[100 = 0]

[89 93 94 93 95 104 98 102 103 104 120 88 108 92 99 95 90 113 91 100 92 101 83 101 95 93 107 101 100 83 92 104 112 95 91 116 102 100 95 98 72 121 94 116 104 108 101 121 98 92 107 102 109 108 90 103 93 77 87 101 89 96 93 110 86 101 97 92 91 107 100 71 111 112 91 112 108 116 104] : Meve M
[110 109 104 110 99 90 101 123 106 127 131 108 101 103 110 101 85 96 107 105 99 108 99 84 103 97 114 106 117 102 55 86 115 95 85 113 87 61 98 79 126 124 103 85 94 104 101 82 94 79 97 114 83 111 100 119 137 113 124 87 94 124 96 96 129 104 98 95 75 112 83 94 104 110 91 121 88 57 85] : Meve L
[105 93 111 80 100 98 108 70 83 73 113 98 108 87 109 111 99 109 107 100 97 81 100 120 111 90 109 114 101 82 89 106 89 100 89 117 103 93 105 104 89 85 110 122 84 112 94 88 88 104 98 99 113 95 86 103 93 84 84 120 110 120 112 76 88 104 110 97 105 108 95 128 95 95 88 125 105 100 85] : tovub X
[105 109 104 103 106 83 100 110 98 94 86 99 102 114 117 81 96 106 121 97 131 89 82 94 100 83 105 106 104 103 107 108 108 95 86 86 87 94 82 100 80 124 108 98 98 117 108 106 105 108 107 123 118 115 97 91 103 71 105 101 102 107 103 93 101 102 93 119 92 102 101 79 109 96 76 94 101 99 99] : dafe N
[97 110 90 94 95 104 101 80 103 95 115 84 115 96 98 102 88 117 101 114 92 83 75 113 90 88 102 95 92 93 96 113 104 100 95 105 97 87 91 95 104 105 99 122 97 109 111 108 108 110 98 109 116 85 93 91 98 70 92 94 99 93 106 105 90 90 105 107 106 105 86 75 94 95 100 101 105 115 106] : dafe H
[108 108 106 92 96 99 100 99 108 89 92 105 104 105 105 94 90 107 107 113 114 79 103 94 100 91 103 99 86 104 116 117 104 95 96 93 86 102 67 98 106 104 100 83 109 110 114 92 99 107 95 112 116 92 101 93 111 87 122 109 110 94 107 95 100 94 105 122 109 113 133 82 92 102 103 86 96 110 99] : pivob P
[105 107 93 87 106 100 107 98 113 92 98 86 111 109 110 97 84 117 106 95 102 95 69 102 101 79 90 112 100 95 103 112 111 97 97 81 93 94 87 95 71 127 109 109 105 108 101 115 93 100 109 118 111 98 99 86 95 65 106 103 105 102 116 111 88 106 94 108 99 90 69 75 102 94 85 90 101 112 117] : dafe N
[110 117 101 99 105 110 96 99 111 111 118 91 118 106 99 104 61 121 99 92 111 94 73 95 85 76 116 115 115 102 72 106 111 63 93 93 92 87 78 88 81 133 97 92 116 115 104 111 87 101 75 112 111 75 95 84 84 101 122 111 98 90 106 105 81 105 104 101 101 87 69 70 103 96 80 105 56 106 116] : Meve K
[98 85 85 87 122 92 100 88 109 97 122 99 108 96 99 97 94 105 91 100 92 78 99 104 103 96 113 115 100 85 98 101 106 95 96 106 92 106 113 101 78 109 96 125 95 95 92 109 92 105 101 100 114 106 92 114 101 82 98 103 106 110 94 93 84 105 97 89 91 113 94 106 96 97 85 108 113 108 95] : Meve M
[101 97 99 97 102 99 116 84 82 87 90 102 97 110 105 77 118 99 112 96 100 84 82 112 106 95 102 91 122 94 96 98 94 106 89 94 114 96 89 101 88 99 100 117 105 115 106 95 105 96 89 103 106 84 110 96 94 80 98 95 110 109 96 83 100 99 110 100 109 85 115 95 98 91 100 104 106 119 96] : pivob U
[97 117 85 94 113 104 108 61 111 74 65 84 94 110 112 100 104 109 99 88 106 73 82 117 107 82 97 123 85 93 166 122 98 108 102 74 103 116 71 131 66 113 95 114 96 116 114 108 110 89 79 87 114 65 112 88 97 71 102 119 133 87 107 104 85 99 111 125 108 75 123 117 98 85 100 89 99 112 89] : pivob U
[108 92 92 101 101 106 101 91 106 79 87 100 112 100 109 91 94 112 112 114 114 79 93 115 101 105 106 100 91 90 101 122 111 101 107 91 101 121 93 93 82 111 102 132 90 118 118 95 99 117 92 100 125 93 100 96 106 89 103 94 110 100 109 92 86 103 100 117 93 105 88 99 81 90 99 71 98 97 103] : pivob G
[103 107 101 108 96 91 92 102 98 126 120 111 98 64 94 96 90 101 89 93 111 108 77 90 97 91 112 111 109 106 79 89 115 92 79 136 116 59 90 92 107 129 92 87 106 115 99 102 83 92 89 95 108 95 88 97 89 113 102 105 98 86 106 93 101 112 97 94 83 91 103 87 104 100 81 110 69 93 101] : Meve L
[120 100 108 93 102 111 111 106 99 103 100 103 123 109 96 90 93 103 90 105 114 92 67 101 94 82 95 99 111 102 79 109 111 94 101 77 93 97 69 90 77 117 105 104 136 106 106 110 103 117 93 112 110 97 113 83 71 72 120 89 87 93 108 108 95 106 117 122 93 107 80 55 90 81 102 70 89 122 117] : dafe F
[101 111 109 102 103 104 90 97 97 100 124 97 101 97 110 102 84 115 103 108 109 93 87 90 97 94 115 112 100 90 95 98 109 90 90 125 97 95 96 95 79 110 104 100 90 114 108 97 95 94 100 111 113 97 83 109 100 92 88 99 98 97 95 102 92 102 91 91 96 108 101 83 112 111 105 110 104 103 97] : Meve K
[102 109 97 105 98 98 104 102 97 101 115 93 100 96 110 91 83 107 103 100 109 109 100 92 101 87 114 89 118 99 86 94 102 102 85 119 95 97 109 90 94 101 91 98 102 117 101 101 102 89 97 105 109 94 78 90 94 106 83 107 113 106 99 92 102 97 88 79 117 83 117 84 107 116 96 114 113 93 103] : Meve K
[100 101 103 101 104 96 102 81 86 81 83 105 98 88 101 103 105 111 123 94 97 88 86 112 103 100 86 102 98 90 102 95 97 99 105 101 106 80 94 96 110 89 87 106 99 117 109 79 96 97 98 101 118 81 81 96 97 83 97 107 107 105 100 91 109 101 116 101 110 85 92 115 115 68 92 100 97 102 89] : pivob U
[102 86 111 98 104 111 113 86 91 89 91 106 112 101 92 94 102 102 103 99 114 89 89 108 90 87 107 101 97 99 87 103 99 99 100 89 92 102 85 101 89 100 103 107 146 104 91 106 103 138 99 107 121 103 110 97 85 79 97 96 99 100 103 78 88 108 111 117 104 154 111 82 93 84 96 84 88 115 106] : dafe F
[100 108 106 102 107 114 91 91 83 83 86 76 102 92 102 115 93 117 103 66 115 87 109 118 89 96 105 115 93 84 132 105 99 98 103 93 105 123 91 105 84 98 101 112 89 126 120 98 89 84 89 102 132 56 99 90 87 97 86 106 118 90 113 112 70 94 103 110 105 59 116 100 93 95 98 83 99 95 90] : tovub E
[86 91 105 105 99 92 98 89 80 90 73 114 93 103 105 61 108 113 120 102 120 95 84 103 109 101 104 83 109 100 80 96 105 94 91 105 107 89 76 90 95 112 104 108 119 126 96 109 98 112 92 109 121 103 94 97 90 87 105 93 94 100 88 83 115 107 98 107 97 97 136 73 101 92 90 101 102 112 92] : dafe F
[105 89 101 74 99 111 98 94 102 88 112 100 113 88 111 119 83 108 99 106 109 88 99 121 91 94 102 119 81 92 91 119 99 102 105 112 101 92 93 104 81 101 110 118 78 106 99 90 76 116 101 105 119 86 88 102 116 99 111 95 110 112 120 107 86 101 115 109 109 125 73 120 88 98 94 88 99 103 93] : tovub X
[100 91 119 100 105 101 93 112 98 100 111 111 111 95 101 98 79 107 102 118 119 96 93 100 90 89 115 108 100 91 69 99 117 99 105 90 85 92 79 86 108 113 113 101 119 105 107 85 91 133 121 116 106 124 100 100 102 98 108 87 87 106 103 94 98 114 111 136 91 143 78 72 97 90 91 86 88 119 115] : dafe F
[104 97 103 87 103 98 100 69 90 92 94 118 106 99 111 94 105 104 108 99 99 68 85 117 110 80 109 111 95 83 100 113 84 104 95 103 94 93 81 100 87 109 110 105 108 106 104 98 99 100 101 103 112 90 111 87 106 78 114 106 107 107 103 96 94 98 111 124 101 126 96 95 94 101 104 104 98 110 103] : tovub Q

[109 107 95 100 108 108 105 110 107 85 92 91 100 96 105 77 106 84 93 103 101 101 79 84 101 102 100 81 104 98 99 106 88 106 97 84 92 94 92 104 98 105 101 120 138 96 77 102 121 120 82 93 102 107 95 105 107 85 102 104 90 113 108 88 100 93 101 89 108 98 104 94 94 100 101 88 97 108 89] : tiziv zik
[98 103 89 104 98 103 108 103 97 104 90 101 86 99 97 93 110 97 88 108 93 106 101 93 102 98 95 89 103 122 86 97 98 101 94 107 104 86 98 99 111 91 103 99 115 106 101 109 99 93 101 95 104 106 102 95 108 100 108 100 104 95 97 101 109 112 106 104 103 108 96 97 116 101 100 114 93 99 99] : zoze vizuz
[104 105 92 104 106 113 98 102 103 105 99 93 107 101 99 89 111 92 79 113 96 105 85 78 103 104 89 85 105 113 95 95 92 103 99 90 97 86 97 96 99 97 92 104 125 91 102 111 88 114 94 96 103 94 104 104 118 93 105 98 95 107 97 96 109 94 103 102 100 95 91 96 108 104 101 89 97 105 92] : tiziv kalos
[101 106 99 99 90 101 107 109 87 109 103 94 82 98 96 107 104 92 84 129 98 101 102 99 110 95 118 98 99 129 86 100 92 98 97 106 130 94 104 99 108 96 108 99 125 98 109 118 99 80 107 90 104 92 106 100 121 102 101 98 96 86 100 118 98 108 115 112 94 93 85 100 97 102 106 108 86 108 90] : zoze mudit
[74 111 112 94 90 80 123 106 92 84 95 110 94 101 107 110 92 94 100 102 116 99 102 124 97 94 106 108 96 110 107 100 95 96 80 118 89 110 103 115 112 102 97 110 121 88 98 110 101 91 100 111 98 101 125 77 93 107 94 117 115 96 107 105 113 114 108 113 98 114 101 104 85 107 99 122 95 84 96] : mip duk
[98 102 100 109 102 102 94 105 105 93 97 100 114 107 98 88 109 90 89 109 104 104 76 87 106 104 90 88 103 102 106 95 87 104 88 86 100 95 89 108 103 105 102 117 136 91 90 104 106 114 93 96 95 102 97 106 116 95 105 100 90 115 99 86 106 93 101 92 107 94 102 98 95 104 103 88 97 108 84] : tiziv kalos
[114 113 90 94 97 109 118 106 91 119 101 91 82 89 102 99 104 91 83 122 86 103 111 96 103 98 115 94 99 124 79 99 103 98 117 107 120 90 108 89 98 96 95 94 105 97 114 114 88 93 103 99 115 90 110 96 112 95 100 100 110 78 100 123 95 105 112 110 85 98 83 95 108 103 95 108 90 104 109] : zoze mudit
[103 105 101 100 91 98 99 107 89 109 107 96 84 98 95 108 104 98 90 122 96 100 111 103 107 92 119 104 100 120 88 100 98 98 97 111 128 89 107 95 107 92 109 92 112 104 111 112 105 76 108 88 105 90 98 98 121 101 101 92 90 88 102 114 97 105 107 113 102 99 91 107 99 98 108 112 89 108 93] : zoze subo
[73 116 107 90 97 91 122 106 94 96 100 102 90 104 106 110 88 96 97 99 118 102 106 122 100 94 117 106 94 115 100 95 101 99 84 122 79 109 112 101 109 105 95 99 104 88 94 109 95 90 100 107 103 103 131 85 94 100 89 116 113 94 101 114 111 109 109 131 80 117 92 99 89 106 105 121 104 92 100] : mip Gel
[93 110 110 93 97 93 122 102 91 99 101 106 99 105 105 116 85 94 96 96 112 106 121 130 95 105 121 108 97 97 104 100 101 94 106 116 91 119 103 101 100 115 100 100 100 92 101 107 100 97 101 115 101 107 125 93 79 103 87 110 130 97 106 121 90 110 104 112 83 104 97 102 85 102 96 115 103 94 107] : mip Gel
[99 116 113 96 95 84 114 109 99 99 105 109 103 97 109 106 91 94 97 97 104 107 122 133 96 101 113 117 99 92 105 95 101 94 104 113 97 122 105 108 95 115 91 110 108 97 105 101 104 101 100 112 106 96 106 96 91 101 93 103 115 97 112 108 96 100 112 102 102 109 105 100 77 106 94 111 101 88 105] : mip duk
[85 109 109 95 95 84 123 105 96 86 92 110 97 99 110 105 93 92 103 97 112 103 109 123 94 99 109 108 103 100 108 105 97 94 90 109 89 110 100 114 104 107 95 107 122 93 95 106 104 97 99 109 96 105 121 84 84 106 94 113 119 101 108 105 106 112 106 103 103 111 106 104 88 103 98 117 99 81 99] : mip duk
[95 113 111 96 104 93 118 106 95 96 105 106 106 107 108 110 89 93 89 99 114 105 121 122 95 104 112 108 106 95 111 107 98 96 102 115 88 113 102 102 97 110 96 94 116 95 101 113 105 100 98 107 100 100 125 92 84 103 85 107 128 108 110 112 97 111 108 112 98 108 102 105 82 103 102 114 98 87 101] : mip duk
[81 96 109 94 104 88 113 103 94 94 102 100 89 106 104 122 82 102 98 97 122 105 104 111 96 101 97 117 103 106 118 104 100 96 97 121 94 100 102 104 96 107 102 84 105 103 95 109 93 82 107 107 86 111 131 91 81 114 91 114 119 104 99 117 103 117 99 110 86 110 98 107 94 103 101 120 104 83 104] : mip fupaz
[101 98 95 102 106 111 98 97 96 96 98 93 102 104 98 96 108 94 91 115 104 92 86 78 105 95 106 83 104 111 99 111 94 104 92 89 96 80 101 99 104 92 96 100 127 86 92 113 96 107 94 85 98 91 114 97 112 96 99 101 90 107 99 94 110 99 99 113 100 87 91 103 102 100 112 89 91 106 90] : tiziv kalos
[84 104 104 96 96 84 114 99 99 98 94 110 89 99 105 110 91 102 102 93 108 107 120 123 94 93 108 113 100 102 101 96 106 95 96 114 86 105 105 106 102 109 88 99 102 101 102 103 93 91 105 107 101 108 118 91 83 108 96 109 113 96 102 107 107 112 104 108 92 112 101 103 97 103 99 118 107 82 111] : mip Gel
[96 102 96 101 96 98 108 106 95 107 98 92 78 92 102 102 104 99 92 118 95 101 101 89 101 94 94 103 102 126 93 98 102 99 98 111 114 84 107 100 102 89 91 92 110 106 108 115 86 87 106 99 101 91 105 90 112 108 107 102 98 85 101 106 112 107 109 105 103 105 88 98 106 104 99 112 95 93 101] : zoze vizuz
[110 106 94 97 108 117 96 110 103 97 102 85 112 99 100 83 107 89 89 113 99 99 65 75 106 102 92 80 104 107 101 103 88 107 93 79 100 88 94 97 95 99 99 107 127 83 93 104 98 108 87 91 103 91 105 108 124 86 97 103 85 107 96 96 105 88 103 100 96 87 93 98 95 105 98 79 93 110 87] : tiziv zuv
